Here is a tiny trained network, its code and every weight. The questions are about switching its units off for an input and a class, where a switched-off unit gives its printed mean instead of its output.

import numpy as np


def w(rows, s, z=0):
    codes = np.array(rows[::2]) - 128.0
    scale = np.full(codes.shape[1], s)
    scale[-1] = z or s
    return codes * scale


def norm(h):
    return h / np.sqrt((h * h).mean(-1, keepdims=True) + 1e-5)


def f(y):
    return np.maximum(y, 0)


def log_softmax(a):
    a = a - a.max(-1, keepdims=True)
    return a - np.log(np.exp(a).sum(-1, keepdims=True))


def net(x, mask):
    res = np.array(x, float).reshape(1, 3) / 4 @ E
    u = 0
    for l in range(2):
        y = f(norm(res) @ A[l][:, :-1].T + A[l][:, -1])
        res = res + np.where(mask[u : u + 14], y, B[l][:, -1]) @ B[l][:, :-1]
        u += 14
    return log_softmax(norm(res)[-1] @ U[:, :-1].T + U[:, -1])


A, B = {}, {}
E = w([
[254,70,155,177,105],'x0',
[81,83,69,253,157],'x1',
[37,66,162,55,68],'x2',
],0.0063)
A[0] = w([
[113,248,133,140,149,225],'L0N0',
[124,132,130,70,129,50],'L0N1',
[131,99,213,117,127,114],'L0N2',
[68,137,166,226,90,60],'L0N3',
[136,41,134,2,231,163],'L0N4',
[159,173,97,59,74,59],'L0N5',
[139,136,120,185,125,161],'L0N6',
[143,31,151,143,101,4],'L0N7',
[47,50,155,161,37,5],'L0N8',
[138,76,159,91,112,74],'L0N9',
[84,57,126,238,143,155],'L0N10',
[165,215,64,123,130,248],'L0N11',
[106,133,102,160,140,141],'L0N12',
[152,193,83,99,179,138],'L0N13',
],0.0097,0.0019)
B[0] = w([
[191,143,72,208,157,221],'L0N0',
[189,47,9,85,206,166],'L0N1',
[84,46,97,143,119,174],'L0N2',
[126,145,165,133,82,187],'L0N3',
[75,76,146,138,155,200],'L0N4',
[131,69,157,208,77,189],'L0N5',
[240,136,179,143,159,186],'L0N6',
[190,229,135,224,94,187],'L0N7',
[175,143,101,97,101,219],'L0N8',
[74,99,71,152,100,175],'L0N9',
[54,161,160,67,121,254],'L0N10',
[242,211,46,82,212,221],'L0N11',
[167,54,160,116,170,173],'L0N12',
[255,116,107,110,102,197],'L0N13',
],0.0058,0.0062)
A[1] = w([
[150,67,165,138,146,213],'L1N0',
[116,108,101,180,149,146],'L1N1',
[123,142,153,183,84,73],'L1N2',
[96,131,137,111,143,58],'L1N3',
[144,166,116,63,171,252],'L1N4',
[103,163,85,174,172,111],'L1N5',
[81,134,89,128,147,88],'L1N6',
[143,143,102,8,90,165],'L1N7',
[178,184,118,138,175,60],'L1N8',
[143,170,142,131,133,131],'L1N9',
[94,103,138,103,82,153],'L1N10',
[107,135,92,74,175,42],'L1N11',
[30,93,134,151,135,110],'L1N12',
[149,150,94,130,74,213],'L1N13',
],0.014,0.0025)
B[1] = w([
[30,239,212,87,138,188],'L1N0',
[131,131,206,124,113,166],'L1N1',
[175,214,146,146,55,171],'L1N2',
[172,49,117,143,40,147],'L1N3',
[118,137,105,225,157,219],'L1N4',
[70,85,112,166,119,185],'L1N5',
[59,159,126,115,185,163],'L1N6',
[124,84,168,107,187,208],'L1N7',
[80,103,72,126,156,255],'L1N8',
[157,3,155,115,160,172],'L1N9',
[70,81,54,142,142,203],'L1N10',
[90,210,114,187,67,169],'L1N11',
[213,72,240,18,139,205],'L1N12',
[116,111,60,99,193,200],'L1N13',
],0.0058,0.0076)
U = w([
[71,51,187,71,117,186],'0',
[71,147,98,188,186,124],'1',
[134,181,130,124,129,3],'2',
[123,137,96,154,25,96],'3',
[190,181,220,178,80,159],'4',
[248,132,68,171,223,154],'5',
],0.014,0.0067)

Each question gives the input, the list of numbers given to net, and the class t.
The units are the neurons (one row each of A and B). Each row of codes is followed by its name. A weight is (code - 128) times the scale printed after its matrix; where a second scale follows, it is the last column's (A, B and U).
mask holds one flag per neuron, layer by layer. A switched-off neuron (its flag False) gives its mean, the last column of its row in B, instead of its output. The means were averaged over made-up inputs and are rounded, as every weight is.
A unit's drop is (log p(t) with every unit on - log p(t) with that unit switched off) / (log p(t) with every unit on - log p(t) with every unit switched off).
The circuit of an input: a set's keep is (log p(t) with only the set's units on - log p(t) with every unit switched off) / (log p(t) with every unit on - log p(t) with every unit switched off). Starting from the 12 units with the biggest drops (on a tie, the unit counted first), units are removed one at a time, each time the one whose removal leaves the highest keep (on an exact tie, the one counted first), for as long as the keep stays at least 0.8.
circuit, biggest first: the units of the circuit, biggest drop first
most important unit: the unit with the biggest drop
top k neurons: the k neurons with the biggest drops, biggest first
top k neurons in layer l: the k neurons of layer l with the biggest drops, biggest first
drop when u is switched off: that unit's drop, to one decimal
input [4,7,8], class 3: top neuron => L0N7
input [5,1,5], class 3: top 3 neurons => L0N7, L0N8, L0N11
input [2,3,4], class 3: circuit, biggest first => L0N7, L0N11, L0N8, L0N10
input [3,8,-6], class 1: circuit, biggest first => L0N10, L1N5
input [8,1,-1], class 4: top 2 neurons => L0N11, L1N0
input [6,-2,0], class 4: top 2 neurons => L0N11, L1N0
input [4,-5,-1], class 4: circuit, biggest first => L0N5, L1N0
input [-7,3,2], class 0: top 2 neurons => L0N11, L1N12
input [4,0,2], class 4: circuit, biggest first => L0N7, L0N11
input [2,4,-3], class 1: top 3 neurons in layer 1 => L1N12, L1N8, L1N0
input [6,3,8], class 3: top 2 neurons => L0N7, L0N8
input [1,8,6], class 0: top 2 neurons => L0N10, L1N12
input [-3,-3,1], class 1: top 2 neurons => L0N1, L1N12
input [6,-6,2], class 0: most important unit => L0N0
input [6,-2,6], class 3: top 3 neurons in layer 0 => L0N7, L0N10, L0N8
input [4,5,-4], class 1: top 4 neurons in layer 1 => L1N12, L1N0, L1N8, L1N5
input [4,4,7], class 3: top 2 neurons in layer 0 => L0N7, L0N8
input [2,5,5], class 3: top 3 neurons => L0N7, L0N8, L1N2
input [1,-8,0], class 0: top 2 neurons => L0N5, L0N4
input [-3,-5,0], class 5: circuit, biggest first => L0N10
input [0,6,-3], class 1: circuit, biggest first => L0N10, L1N5
input [6,4,2], class 4: drop when L0N11 is switched off => 0.2
input [3,3,8], class 3: drop when L1N2 is switched off => 0.4
input [3,0,3], class 3: drop when L0N11 is switched off => 0.2
input [8,3,3], class 4: drop when L0N11 is switched off => 0.1
